(in the rows, 128 means zero)
Group, then class:
[202 135 112 103 104 126 137 159 157 171 138 132 155 127 129  86 108 114
 108 134 172 126 121 121 152  38]
(56).(59)
[186 131 131 103 126 177 139 154 138 168 119 136 136 110 118  75 130 124
  99 129 166 130 141 124 150  94]
(56).(59)
[172 136 130 140 124 152 130 127 229 153 132  98 170 143 142 168 131  95
 114 131 123 122 134 123 137 114]
(62).(60)
[178 129 124 112 123 165 123 149 161 154 120 138 144 137 121 104 147 111
 106 122 144 120 140 128 156  98]
(56).(59)
[113 125 126 172 128 191 131 118 158 127 134 118 134 134 135 152 113 139
 113 134 100 127 130 117 119 112]
(65).(64)
[213 144 129 139 129 108 115 110 251 137 135  99 176 168 136 236 141  71
  90 100  78 117 139 131 146 113]
(62).(60)
[216 132 132 125 132 108 135 124 140 152 149 104 166 168 127 191 136  98
  67 117 100 126 121 121 123  87]
(62).(72)
[194 144 129 135 118 156 127 137 196 156 129 107 169 149 128 166 123 108
 109 133 118 129 123 120 135  79]
(62).(72)
[178 131 132 146 124 193 137 159 115 172 131 112 164 132 122  79 135 134
  63 131 165 122 140 109 152   4]
(56).(63)
[184 135 139 132 122 110 137 146 143 152 135 119 172 139 127 168 132  96
 113 103 118 138 111 115 118 143]
(62).(72)
[202 129 122 115 134  93 111 127 102 111 124 135 149 138 132 163 131 112
 126 118 105 121 119 128 131 212]
(62).(60)
[ 96 130 122 162 126 184 116 112 147 120 119 111 128 141 126 166 137 153
 126 133  94 128 136 122 125 154]
(65).(64)

Group, then class:
[148 118  78 134 141 141 127  91 132 117  91 103  89 106 145 113 112 130
 154 122 153 125 126 125  90 118]
K.posav
[139 111  89 133 144 130 152  83 135 111  92 105  94 104 140 108 107 131
 135 116 158 124 117 137  95 118]
K.posav
[128 121 105 209 128 116 134 137 120 128 100 112 127 106 123 120 115 134
 122 114 124 114 114 118 129 152]
K.sosef
[146 129 110 142 146 123 137 138 165 106  65  64  88  93 134 127 130  92
 118 132 132 117 155 117  93 137]
T.Geka
[140 130 110 134 139 124 127 121 140 116  93  65  95 118 125 134 119 117
 114  99 145 130 175 128 133 122]
T.dafud
[151 145 110 188  81 109 134  31 157 136 108 103 120 148 142 142 128 116
 140 177 154 152 131 129 124 119]
T.bap
[150 114 112  81 155 142 156  65 128 121  92  81  84 119 116 116 127 124
 132  89 144 141 112 142 111 117]
K.fogar
[139 118 116 138 130 122 127 130 161 105  93  89  94 107 130 135 132 115
 113 138 178 129 173 128 111 118]
T.Geka
[142 114  96 129 147 140 135  87 133 121  68  86  98 102 140 105  81 119
 144 110 143 132 112 135  93 124]
K.posav
[149 119 119 146 129 139 126 127 144 112  84  68  72 146 136 121 126 111
 139 125 128 124 169 128 107 114]
T.Geka
[140 132 108 150  94 115 126 171 156 125 103  85 103 142 130 140 126 111
 123 169 135 118 154 143 124 129]
T.bap
[140 118 115 131 110 118 115 131 140 117  97  84 122 129 117 139 121 110
 105 144 131 133 173 128  96 135]
T.dafud
[148 139 104 139  95 126 127 161 156 110  90  81 104 134 138 129 116 111
 146 128 150 129 142 130 115 132]
T.Geka
[141 119 100 122 119 123 155  88 132 126 112 120 102 101 131 132 132 130
 145 141 154 121 130 124 121 107]
K.fogar
[126 105  71 130 154 114 129 133 124 124 131 126 114 112 117 135 145 120
  87 139 123 113 172 106  88 153]
T.dafud
[126 118 112 123 150 138 146  67 137 117  93 101  86  88 128 113 112 140
 142  94 145 126 119 125 111 109]
K.posav
[133 116  87 125 152 118 136 103 140 112 111  95 117 123 125 136 135 120
 111 133 145 130 182 122 115 135]
T.Geka
[145 120 123 135 126 126 137 122 137 118  88  71 106 125 131 123 130 123
 136 116 135 132 161 131 103  96]
T.Geka
[133  93 120 143 108 128 138 130 162 116  92  92 101 105 139 139 112 117
 155 138 158 143 148 123 131 113]
T.Geka
[134 135 134 122 114 141 134 111 148 114  93  66  90 123 120 141 135 120
 130  96 128 135 161 146 144 112]
T.dafud
[119 107  96 129 125  91 141 123 153 149 118 101 126  96 124 157 136 114
  97 153 144 121 170 122 115 135]
T.dafud
[130 128  88 148  98 117 123 110 129 117  88  80 110 149 127 143 127 111
 124 139 164 136 172 130 119 118]
T.dafud
[135 150 129 145 137 122 137 112 158 102  89  75  83 131 108 131 114 115
 113 114 141 128 138 144 131 118]
T.Geka
[131 135  93 143 106 107 135 138 151 126 112  93  98 164 135 141 131 112
 129 163 137 129 145 115 126 129]
T.bap
[144 119 100 120 129  65 137  97 125 137 105 113 107 146 126 126 127 133
 160 142 146 130 124 122  90 128]
K.fogar
[147 137 118 143 111 109 117 160 156 105 107  75  94 134 147 142 132 118
 129 144 128 139 152 133 125 116]
T.bap
[141 115 106 134 124 120 142  86 153 114 106 108  88  72 125 142 120 133
 127 128 133 123  95 120 141 115]
K.sosef
[125 143 136 126 120 119 127 142 146 115  99  81 101 116 130 144 130 117
 114 140 132 130 172 138 131 121]
T.dafud
[183 144 137 129 137 127 131 144 148 107  71  73  65 137 131 109 144 110
 136 129  96 134 136 122 118 129]
T.bap
[134 132  99 151 120 117 130 149 139 117  88  67  88 122 138 147 128 109
 135  90 148 122 179 121 108 124]
T.Geka
[106 117 114 122 170 139 132  92 130 107  95  87 108 110 130  94 125 130
 137  93 125 135 129 133  90 130]
K.posav
[133 113  77 131 112 121 132 108 150 131 111 144 108 115 126 130 130 134
 132 163 170 120 119 114 108 128]
K.fogar
[143 131 143 138 145 129 125 134 141 104  87  59  65 125 126  85 132 108
 145 107 111 136 156 129 116 126]
T.Geka
[139 137 124 115 132 124 173 109 136 127 126 114 105 131 125 123 121 134
 130 125 131 120  99 124 139 116]
K.sosef
[142 124 103 122 127 130 140 122 123 131 115 115 124 132 128 122 132 147
 142 147 154 123 122 126  95 127]
K.fogar

Group, then class:
[138 151 126  64 104 120 136 163 103 103  81  79  95 121  93 166 102 122
  86 163 111  96 109 133 170 151]
Dalor.G
[151 138  92  82 131 119 148 158 136 126 129 132 122 111 115 158 120 107
 131 122 166 167 121 137 153 137]
laleg.L
[149 120 115  84 134  87 157 128 132 167 159 102 146 130 115 143 105 118
 128 128 144 150 107 140 140 123]
laleg.W
[159 142  92  85 140  86 144 149 140 127 127 119 133 132 116 150 129 147
 134 114 188 167 125 149 146 113]
laleg.W
[162 117 135 124 136 134 150 134 145 172 128 123 130 155 118 111 126 178
 129 119 138 124 124 137 125  99]
laleg.W
[137 154 131  99  95 111 133 138 118 119 121 115 133 118 122 141 120 106
 110 143 127 122 116   1 132 143]
Dalor.R
